Here is a tiny trained network, its code and every weight. The questions are about switching its units off for an input and a target symbol, where a switched-off unit gives its printed mean instead of its output.

import numpy as np


def w(rows, s, z=0):
    codes = np.array(rows[::2]) - 128.0
    scale = np.full(codes.shape[1], s)
    scale[-1] = z or s
    return codes * scale


def f(y):
    return np.maximum(y, 0)


def softmax(a):
    e = np.exp(a - a.max(-1, keepdims=True))
    return e / e.sum(-1, keepdims=True)


def log_softmax(a):
    a = a - a.max(-1, keepdims=True)
    return a - np.log(np.exp(a).sum(-1, keepdims=True))


def net(x, mask):
    ids = ['ΓΔΞΠΦβζθλστ'.index(c) for c in x.split()]
    T = len(ids)
    res = E[ids] + P[:T]
    u = 0
    for l in range(2):
        q, k, v = (res @ M[l].T for M in (Q, K, V))
        z = softmax(np.where(np.tri(T) > 0, q @ k.T / 3**0.5, -1e9)) @ v
        res = res + np.where(mask[u], z, O[l][:, -1]) @ O[l][:, :-1]
        u += 1
        y = f(res @ A[l][:, :-1].T + A[l][:, -1])
        res = res + np.where(mask[u : u + 4], y, B[l][:, -1]) @ B[l][:, :-1]
        u += 4
    return log_softmax(res[-1] @ U[:, :-1].T + U[:, -1])


Q, K, V, O, A, B = {}, {}, {}, {}, {}, {}
E = w([
[161,113,120,98,119,159,98,23],'Γ',
[129,153,136,156,217,109,55,99],'Δ',
[166,96,46,124,104,58,138,112],'Ξ',
[57,173,145,94,216,148,220,80],'Π',
[63,131,232,72,147,118,97,184],'Φ',
[103,141,100,78,142,70,114,207],'β',
[179,163,202,141,79,49,168,147],'ζ',
[104,162,18,157,205,135,29,129],'θ',
[29,44,171,91,191,99,49,116],'λ',
[125,71,235,131,80,110,103,61],'σ',
[100,213,141,1,180,31,97,118],'τ',
],0.017)
P = w([
[42,146,150,146,168,87,138,120],'0',
[119,150,73,145,81,80,124,167],'1',
[29,255,85,151,146,125,130,134],'2',
[154,42,154,170,120,124,154,137],'3',
[101,183,105,167,102,136,150,122],'4',
[134,73,165,179,134,135,147,137],'5',
],0.012)
Q[0] = w([
[129,112,2,168,141,203,164,153],'L0H0',
[254,100,248,120,207,130,163,141],'L0H0',
[111,158,162,235,30,178,223,110],'L0H0',
],0.0066)
K[0] = w([
[141,71,71,232,246,95,97,98],'L0H0',
[171,3,161,64,87,154,96,102],'L0H0',
[59,192,99,189,129,141,95,125],'L0H0',
],0.0054)
V[0] = w([
[141,75,134,99,171,120,123,84],'L0H0',
[98,116,45,252,102,86,169,120],'L0H0',
[113,181,254,50,180,117,123,168],'L0H0',
],0.0063)
O[0] = w([
[14,128,176,161,149,182,75,106,139],'L0H0',
[60,1,177,110,162,73,92,198,120],'L0H0',
[70,126,144,212,63,187,55,200,254],'L0H0',
],0.009,0.0055)
A[0] = w([
[106,102,126,201,154,90,160,237,254],'L0N0',
[134,160,210,179,3,169,111,134,230],'L0N1',
[198,170,41,199,235,178,215,140,133],'L0N2',
[120,84,39,29,175,206,31,141,57],'L0N3',
],0.0065,0.002)
B[0] = w([
[86,62,184,32,150,133,68,77,255],'L0N0',
[105,112,116,136,210,135,186,162,242],'L0N1',
[87,87,252,122,127,69,108,128,151],'L0N2',
[102,58,84,128,185,195,91,195,174],'L0N3',
],0.011,0.0066)
Q[1] = w([
[14,141,102,176,127,49,134,174],'L1H0',
[123,92,253,115,140,145,109,145],'L1H0',
[144,152,142,124,83,100,170,189],'L1H0',
],0.0056)
K[1] = w([
[80,183,142,185,254,128,127,18],'L1H0',
[254,92,125,137,63,153,55,165],'L1H0',
[115,132,57,152,176,133,91,97],'L1H0',
],0.0055)
V[1] = w([
[82,131,127,204,90,189,240,67],'L1H0',
[144,179,85,240,144,19,75,49],'L1H0',
[148,178,125,125,119,17,254,217],'L1H0',
],0.0054)
O[1] = w([
[96,102,131,87,84,144,208,59,45],'L1H0',
[169,2,186,226,146,75,107,75,80],'L1H0',
[92,114,179,100,102,84,142,227,1],'L1H0',
],0.012,0.0081)
A[1] = w([
[43,71,113,90,19,105,152,85,155],'L1N0',
[147,173,155,110,222,121,121,137,80],'L1N1',
[74,103,160,172,165,56,102,118,195],'L1N2',
[96,93,134,255,236,76,12,154,2],'L1N3',
],0.006,0.0032)
B[1] = w([
[20,10,224,211,114,134,128,150,139],'L1N0',
[207,173,11,10,115,123,197,44,180],'L1N1',
[141,211,147,196,112,88,149,113,197],'L1N2',
[158,99,137,135,1,122,221,162,254],'L1N3',
],0.008,0.015)
U = w([
[117,134,134,103,127,193,186,163,3],'Γ',
[73,117,155,113,142,101,156,83,72],'Δ',
[151,103,67,132,133,138,195,138,22],'Ξ',
[77,111,122,126,68,170,133,113,101],'Π',
[145,116,104,137,142,179,136,83,173],'Φ',
[95,94,105,146,136,55,116,65,153],'β',
[113,131,166,93,128,112,80,152,165],'ζ',
[152,127,152,124,151,92,177,161,220],'θ',
[158,141,140,180,78,137,140,102,54],'λ',
[130,180,140,140,94,125,104,144,183],'σ',
[91,133,109,252,181,111,144,192,224],'τ',
],0.011,0.0046)

Each question gives the input, a string of symbols that net reads in full, and the target symbol t.
The units are the heads (3 rows each of Q, K, V and O) and the neurons (one row each of A and B). Each row of codes is followed by its name. A weight is (code - 128) times the scale printed after its matrix; where a second scale follows, it is the last column's (O, A, B and U).
mask holds one flag per unit, layer by layer, with each layer's heads first. A switched-off unit (its flag False) gives its mean, the last column of its rows in O or B, instead of its output. The means were averaged over made-up inputs and are rounded, as every weight is.
A unit's drop is (log p(t) with every unit on - log p(t) with that unit switched off) / (log p(t) with every unit on - log p(t) with every unit switched off).
The circuit of an input: a set's keep is (log p(t) with only the set's units on - log p(t) with every unit switched off) / (log p(t) with every unit on - log p(t) with every unit switched off). Starting from all 10 units, units are removed one at a time, each time the one whose removal leaves the highest keep (on an exact tie, the one counted first), for as long as the keep stays at least 0.8.
units of the circuit, in order: the units of the circuit, biggest drop first
most important unit: the unit with the biggest drop
k most important neurons: the k neurons with the biggest drops, biggest first
top k neurons in layer l: the k neurons of layer l with the biggest drops, biggest first
input Ξ θ Π τ, target σ: most important neuron => (L0N3)
input β λ σ β θ, target Ξ: units of the circuit, in order => (L0H0, L1N3)
input λ λ Π, target Φ: units of the circuit, in order => (L1H0, L0H0, L1N3, L0N1)
input λ λ λ β Π, target Φ: units of the circuit, in order => (L1H0, L1N3, L0H0)
input β θ σ, target τ: 2 most important neurons => (L0N0, L0N1)
input θ Π θ Δ Ξ, target β: units of the circuit, in order => (L0H0, L1N3)
input β λ Φ, target Γ: 3 most important neurons => (L0N1, L1N1, L1N2)
input Γ Δ Ξ τ τ Φ, target τ: units of the circuit, in order => (L0H0, L0N1)
input Ξ ζ Π β, target ζ: units of the circuit, in order => (L0N0, L1H0, L0H0)
input β Φ τ λ Ξ, target τ: top 2 neurons in layer 1 => (L1N1, L1N3)
input Γ β β, target β: units of the circuit, in order => (L1H0, L0H0, L0N0, L1N3)
input β Π Φ, target Γ: units of the circuit, in order => (L0N1, L0H0, L1H0)
input β λ λ σ, target Φ: units of the circuit, in order => (L1H0, L1N3)
input λ τ λ, target Φ: most important unit => L1H0
input Π σ τ τ Π, target τ: units of the circuit, in order => (L0N0, L1N3)
input τ Φ σ λ Π, target Δ: top 2 neurons in layer 0 => (L0N2, L0N3)
input Φ Φ θ, target Γ: top 2 neurons in layer 0 => (L0N3, L0N1)
input λ ζ θ, target Ξ: 2 most important neurons => (L1N3, L0N3)
input θ Ξ λ, target Ξ: 3 most important neurons => (L1N3, L1N1, L0N3)
input Φ θ Δ Δ Δ, target λ: 2 most important neurons => (L1N3, L0N2)
input Γ β Δ, target λ: units of the circuit, in order => (L1N3, L1H0, L0N1)
input ζ λ λ Π Ξ Ξ, target β: top neuron in layer 1 => (L1N3)
input λ Γ λ, target Φ: top 2 neurons in layer 0 => (L0N3, L0N2)
input ζ λ λ λ λ Ξ, target Φ: 3 most important neurons => (L0N0, L1N3, L1N2)
input τ σ Φ Π, target Δ: top 2 neurons in layer 1 => (L1N3, L1N0)
input β Δ ζ σ, target τ: top 2 neurons in layer 0 => (L0N1, L0N0)
